Here is a tiny trained network, its code and every weight. The questions are about switching its units off for an input and a class, where a switched-off unit gives its printed mean instead of its output.

import numpy as np


def w(rows, s, z=0):
    codes = np.array(rows[::2]) - 128.0
    scale = np.full(codes.shape[1], s)
    scale[-1] = z or s
    return codes * scale


def f(y):
    return y / 2 * (1 + np.tanh(0.7978845608 * (y + 0.044715 * y**3)))


def log_softmax(a):
    a = a - a.max(-1, keepdims=True)
    return a - np.log(np.exp(a).sum(-1, keepdims=True))


def net(x, mask):
    res = np.array(x, float).reshape(1, 2) / 4 @ E
    y = f(res @ A[0][:, :-1].T + A[0][:, -1])
    res = res + np.where(mask, y, B[0][:, -1]) @ B[0][:, :-1]
    return log_softmax(res[-1] @ U[:, :-1].T + U[:, -1])


A, B = {}, {}
E = w([
[149,98,106,116,73,148,129,5,198],'x0',
[80,206,152,185,140,146,70,62,121],'x1',
],0.02)
A[0] = w([
[134,108,113,71,148,98,100,74,158,111],'neuron 1',
[207,1,52,86,29,170,184,103,156,198],'neuron 2',
[153,112,36,26,131,72,139,184,96,165],'neuron 3',
[20,201,215,192,187,165,81,80,76,253],'neuron 4',
[85,207,175,122,176,135,160,191,107,166],'neuron 5',
[203,118,133,102,80,107,183,183,120,132],'neuron 6',
[159,134,64,95,78,110,206,39,127,153],'neuron 7',
[152,150,160,119,84,54,69,159,182,72],'neuron 8',
],0.0099,0.0049)
B[0] = w([
[139,90,75,217,75,137,159,125,190,160],'neuron 1',
[144,161,96,66,85,217,76,147,177,238],'neuron 2',
[195,217,208,104,146,143,150,91,104,196],'neuron 3',
[46,221,160,144,206,120,61,141,111,252],'neuron 4',
[131,131,98,226,179,80,150,99,45,203],'neuron 5',
[208,234,152,109,81,124,165,140,158,181],'neuron 6',
[91,86,72,91,206,158,107,74,254,195],'neuron 7',
[148,137,183,81,76,102,144,91,163,124],'neuron 8',
],0.0093,0.025)
U = w([
[114,87,109,128,113,180,125,155,88,115],'0',
[222,180,169,30,55,163,95,180,135,53],'1',
[138,95,28,93,77,176,97,95,170,145],'2',
[117,78,192,94,2,30,145,125,151,2],'3',
[53,186,159,181,142,95,29,166,70,206],'4',
[188,160,147,144,98,85,230,124,74,125],'5',
],0.0084,0.0029)

Each question gives the input, the list of numbers given to net, and the class t.
The units are the neurons (one row each of A and B). Each row of codes is followed by its name. A weight is (code - 128) times the scale printed after its matrix; where a second scale follows, it is the last column's (A, B and U).
mask holds one flag per neuron, in row order. A switched-off neuron (its flag False) gives its mean, the last column of its row in B, instead of its output. The means were averaged over made-up inputs and are rounded, as every weight is.
A unit's drop is (log p(t) with every unit on - log p(t) with that unit switched off) / (log p(t) with every unit on - log p(t) with every unit switched off).
The circuit of an input: a set's keep is (log p(t) with only the set's units on - log p(t) with every unit switched off) / (log p(t) with every unit on - log p(t) with every unit switched off). Starting from all 8 units, units are removed one at a time, each time the one whose removal leaves the highest keep (on an exact tie, the one counted first), for as long as the keep stays at least 0.8.
circuit, biggest first: the units of the circuit, biggest drop first
most important unit: the unit with the biggest drop
k most important neurons: the k neurons with the biggest drops, biggest first
drop of u: that unit's drop, to one decimal
input [-3,-3], class 5: circuit, biggest first => [neuron 2; neuron 4]
input [-6,-6], class 5: most important unit => neuron 2
input [4,3], class 2: circuit, biggest first => [neuron 5; neuron 3]
input [5,-8], class 1: 3 most important neurons => [neuron 3; neuron 6; neuron 2]
input [2,0], class 2: 2 most important neurons => [neuron 4; neuron 3]
input [-7,-8], class 5: 4 most important neurons => [neuron 5; neuron 2; neuron 7; neuron 4]
input [5,-7], class 1: 3 most important neurons => [neuron 6; neuron 3; neuron 2]
input [0,-1], class 1: 2 most important neurons => [neuron 4; neuron 5]
input [-2,-3], class 1: drop of neuron 1 => 0.1
input [-6,-2], class 5: drop of neuron 3 => 0.0
input [0,0], class 0: drop of neuron 3 => 0.3
input [-1,-2], class 1: drop of neuron 4 => 0.5
